Below are the code and all the weights of a small trained network. Each question names an input and a class and asks about switching units off, where a switched-off unit gives its printed mean instead of its output.

import numpy as np


def w(rows, s, z=0):
    codes = np.array(rows[::2]) - 128.0
    scale = np.full(codes.shape[1], s)
    scale[-1] = z or s
    return codes * scale


def f(y):
    return np.maximum(y, 0)


def log_softmax(a):
    a = a - a.max(-1, keepdims=True)
    return a - np.log(np.exp(a).sum(-1, keepdims=True))


def net(x, mask):
    res = np.array(x, float).reshape(1, 6) / 4 @ E
    y = f(res @ A[0][:, :-1].T + A[0][:, -1])
    res = res + np.where(mask, y, B[0][:, -1]) @ B[0][:, :-1]
    return log_softmax(res[-1] @ U[:, :-1].T + U[:, -1])


A, B = {}, {}
E = w([
[123,130,132,129,123,124,129],'x0',
[84,2,73,150,103,47,227],'x1',
[65,35,73,58,81,245,19],'x2',
[155,90,175,13,113,42,95],'x3',
[106,67,171,210,229,76,36],'x4',
[123,199,56,175,55,21,49],'x5',
],0.008)
A[0] = w([
[98,118,146,148,191,129,95,88],'n0',
[188,174,191,165,173,73,200,37],'n1',
[116,172,166,44,22,172,172,129],'n2',
[138,184,214,60,136,120,65,82],'n3',
[167,181,135,214,176,101,172,76],'n4',
[135,97,195,149,150,184,178,55],'n5',
[99,62,196,170,234,77,33,74],'n6',
[188,101,151,91,209,133,180,119],'n7',
[85,123,157,92,176,150,169,252],'n8',
[73,125,152,189,119,147,125,228],'n9',
[162,79,213,101,176,217,187,39],'n10',
[162,185,43,153,78,67,58,92],'n11',
[109,95,86,19,117,166,31,67],'n12',
[156,232,174,137,146,190,62,58],'n13',
[106,107,120,111,108,152,100,64],'n14',
[65,129,107,157,125,189,96,117],'n15',
[158,72,182,1,105,25,86,141],'n16',
[122,106,170,101,169,157,178,54],'n17',
[187,187,51,46,56,154,217,97],'n18',
[87,27,69,126,105,187,35,53],'n19',
[140,165,76,213,28,37,82,57],'n20',
[98,179,78,239,134,153,172,139],'n21',
[141,156,174,81,143,45,148,91],'n22',
[59,4,43,155,114,45,230,78],'n23',
[128,170,88,120,101,79,74,50],'n24',
[101,91,97,128,96,187,127,121],'n25',
],0.0091,0.011)
B[0] = w([
[155,71,109,125,144,105,120,160],'n0',
[168,135,192,74,100,68,194,180],'n1',
[116,95,90,184,193,51,127,211],'n2',
[174,144,120,100,160,173,103,182],'n3',
[168,120,135,88,77,120,179,184],'n4',
[78,49,146,83,58,148,79,159],'n5',
[95,27,50,171,219,66,195,218],'n6',
[96,87,144,115,72,127,85,178],'n7',
[65,205,149,162,73,115,89,248],'n8',
[151,134,123,195,122,146,115,231],'n9',
[53,63,126,83,103,131,95,185],'n10',
[38,68,142,78,103,156,120,196],'n11',
[164,144,168,105,80,63,183,212],'n12',
[187,151,97,17,206,149,83,199],'n13',
[157,118,157,122,124,108,151,144],'n14',
[186,140,146,135,90,110,152,186],'n15',
[169,156,92,238,79,243,105,224],'n16',
[75,107,137,114,106,117,92,150],'n17',
[125,19,80,194,219,79,142,214],'n18',
[159,149,185,95,84,65,210,220],'n19',
[51,61,164,82,89,129,84,194],'n20',
[166,101,143,172,85,182,121,207],'n21',
[174,97,175,139,66,148,155,170],'n22',
[200,226,109,2,215,187,57,244],'n23',
[102,76,150,94,84,131,127,153],'n24',
[150,133,149,129,106,117,152,189],'n25',
],0.0088,0.012)
U = w([
[170,108,182,110,62,51,224,90],'0',
[2,56,140,100,81,128,85,94],'1',
[172,137,105,55,224,155,87,111],'2',
[111,34,70,210,213,60,173,88],'3',
[123,113,129,186,105,116,124,249],'4',
[173,87,113,227,66,206,138,136],'5',
[2,237,91,248,133,119,136,127],'6',
],0.0096,0.02)

Each question gives the input, the list of numbers given to net, and the class t.
The units are the neurons (one row each of A and B). Each row of codes is followed by its name. A weight is (code - 128) times the scale printed after its matrix; where a second scale follows, it is the last column's (A, B and U).
mask holds one flag per neuron, in row order. A switched-off neuron (its flag False) gives its mean, the last column of its row in B, instead of its output. The means were averaged over made-up inputs and are rounded, as every weight is.
A unit's drop is (log p(t) with every unit on - log p(t) with that unit switched off) / (log p(t) with every unit on - log p(t) with every unit switched off).
The circuit of an input: a set's keep is (log p(t) with only the set's units on - log p(t) with every unit switched off) / (log p(t) with every unit on - log p(t) with every unit switched off). Starting from the 12 units with the biggest drops (on a tie, the unit counted first), units are removed one at a time, each time the one whose removal leaves the highest keep (on an exact tie, the one counted first), for as long as the keep stays at least 0.8.
units of the circuit, in order: the units of the circuit, biggest drop first
unit that matters most: the unit with the biggest drop
k most important neurons: the k neurons with the biggest drops, biggest first
drop when u is switched off: that unit's drop, to one decimal
input [-5,5,6,5,-1,0], class 0: units of the circuit, in order	(n19)
input [-2,6,-3,-8,-1,1], class 5: 2 most important neurons	(n21; n13)
input [4,-7,-5,4,-7,-8], class 1: units of the circuit, in order	(n10; n7)
input [-5,-5,5,-1,-7,-1], class 3: units of the circuit, in order	(n18; n2)
input [-3,-7,-7,2,8,2], class 3: 3 most important neurons	(n6; n23; n19)
input [0,7,0,-1,5,7], class 1: 2 most important neurons	(n20; n11)
input [5,-2,4,-7,-7,-5], class 3: units of the circuit, in order	(n18; n2)
input [-3,-4,6,-4,-5,0], class 0: 3 most important neurons	(n12; n16; n19)
input [-2,5,-8,0,6,-7], class 0: 2 most important neurons	(n1; n4)
input [-6,8,5,-4,-8,8], class 1: 3 most important neurons	(n20; n11; n13)
input [3,6,6,4,-7,6], class 3: 2 most important neurons	(n18; n2)
input [0,8,1,-2,-7,5], class 2: 2 most important neurons	(n23; n6)
input [3,4,8,8,-1,5], class 0: 2 most important neurons	(n12; n19)
input [6,6,1,-5,3,1], class 2: units of the circuit, in order	(n23)
input [7,7,8,7,-8,2], class 0: 2 most important neurons	(n12; n19)
input [2,-4,-3,-8,-7,-8], class 1: 2 most important neurons	(n10; n5)
input [-7,7,7,8,-5,-4], class 5: 3 most important neurons	(n16; n1; n13)
input [6,7,-4,-3,3,6], class 2: drop when n23 is switched off	1.2
input [3,5,7,3,-7,-5], class 0: drop when n14 is switched off	0.1
input [1,3,0,3,6,-6], class 1: drop when n9 is switched off	0.0
input [2,-5,-2,-2,-8,-4], class 3: unit that matters most	n18
